Each row has a name. After each piece below comes the name of the row it's from, unless a question asks for something else. Each question is about the rows just above it.

[103, 105, 112, 64, 68, 56, 109, 84, 127, 148, 89] : (49)
[117, 96, 127, 106, 125, 89, 64, 86, 126, 115, 182] : (124)
[64, 115, 91, 96, 106, 117, 183, 125, 127, 89, 86] : (20)
find: [103, 105, 112, 64, 68, 56, 109, 84, 127, 148, 89] -> (49)
Put [64, 86, 89, 91, 96, 106, 115, 117, 125, 127, 183] back in order: which row is it? -> (20)
Is [183, 125, 127, 89, 86] printed in one of the named rows, side by side and in this order? -> yes
[64, 86, 89, 96, 106, 115, 117, 125, 126, 127, 182] is which row reordered? -> (124)
Which row holds these entries in another order? [86, 64, 115, 91, 96, 106, 117, 183, 125, 127, 89] -> (20)
[64, 115, 91, 96, 106, 117, 183, 125, 127, 89, 86] is in which row? -> (20)
Among the named rows, does one hold [96, 127] next to each other, in this order? -> yes

[8, 73, 115, 103, 131, 108, 89, 157, 151, 158]  (9)
[122, 74, 116, 143, 94, 55, 94, 132, 77, 88]  (133)
[39, 113, 101, 155, 111, 65, 102, 99, 152, 206]  (123)
[94, 42, 100, 142, 133, 76, 170, 135, 171, 116]  (114)
[141, 114, 60, 128, 56, 96, 87, 10, 126, 110]  (86)
[133, 76, 94, 170, 100, 42, 135, 115, 142, 171]  (35)
[158, 63, 100, 74, 72, 125, 104, 57, 97, 91]  (164)
[89, 157, 151, 158, 8, 73, 115, 103, 131, 108] is which row reordered? -> (9)
Among the named rows, does one hold [155, 101, 113] next to each other, in this order? -> no
Is [74, 116, 143, 94] printed in one of the named rows, side by side and in this order? -> yes
Is [42, 135, 115, 141] printed in one of the named rows, side by side and in this order? -> no
[133, 171, 115, 170, 142, 135, 100, 76, 42, 94] is which row reordered? -> (35)

[164, 109, 101, 144, 77, 165, 125, 54] -> (213)
[68, 89, 118, 35, 83, 34, 82, 124] -> (55)
[141, 111, 116, 134, 51, 104, 92, 35] -> (190)
[59, 127, 81, 50, 85, 103, 99, 133] -> (100)
[164, 91, 101, 144, 77, 165, 125, 68] -> (126)
[104, 84, 105, 95, 167, 79, 107, 60] -> (148)
[104, 84, 105, 95, 88, 151, 98, 70] -> (84)
[95, 116, 124, 70, 92, 116, 106, 136] -> (91)
[118, 90, 100, 122, 79, 74, 99, 81] -> (13)
[137, 46, 112, 96, 97, 160, 72, 125] -> (68)
[87, 96, 127, 84, 121, 135, 102, 93] -> (144)
[120, 89, 86, 136, 76, 88, 95, 59] -> (79)
Is [84, 127] printed in one of the named rows, side by side and in this order? -> no
Right after [141] comes -> [111]
Right after [122] comes -> [79]

[147, 129, 124, 49]  (149)
[160, 124, 115, 83]  (141)
[161, 120, 48, 67]  (146)
[147, 129, 115, 157]  (42)
[146, 157, 129, 115]  (103)
Put [83, 115, 124, 160] back in order: which row is it? -> (141)
Right after [160] comes -> [124]
What comes right after [48] in the named rows? -> [67]
Which row holds these entries in another order? [129, 115, 157, 147] -> (42)

[75, 86, 96, 72, 148, 93, 78, 94]  (74)
[79, 76, 83, 58, 170, 87, 41, 112]  (178)
[78, 56, 102, 73, 94, 105, 166, 127]  (33)
[83, 154, 105, 80, 82, 53, 111, 116]  (175)
[109, 58, 96, 75, 96, 130, 127, 111]  (95)
[86, 97, 103, 75, 89, 98, 85, 112]  (117)
[72, 176, 108, 64, 70, 33, 120, 127]  (78)
[130, 97, 96, 111, 58, 127, 75, 109]  (116)
[79, 76, 83, 58, 170, 87, 41, 112] is in which row? -> (178)
The entry that follows [98]: -> [85]
What comes right after [170] in the named rows? -> [87]
[109, 75, 127, 58, 111, 96, 97, 130] is which row reordered? -> (116)

[93, 149, 45, 60, 114]  (83)
[126, 123, 148, 114, 121]  (130)
[86, 87, 35, 95, 122]  (26)
[55, 39, 102, 124, 129]  (22)
[86, 122, 36, 87, 95]  (98)
The entry that follows [39]: -> [102]
[36, 86, 87, 95, 122] is which row reordered? -> (98)
Among the named rows, does one hold [129, 124, 102] next to each other, in this order? -> no
What comes right after [148] in the named rows? -> [114]
The entry that follows [123]: -> [148]
Right after [60] comes -> [114]

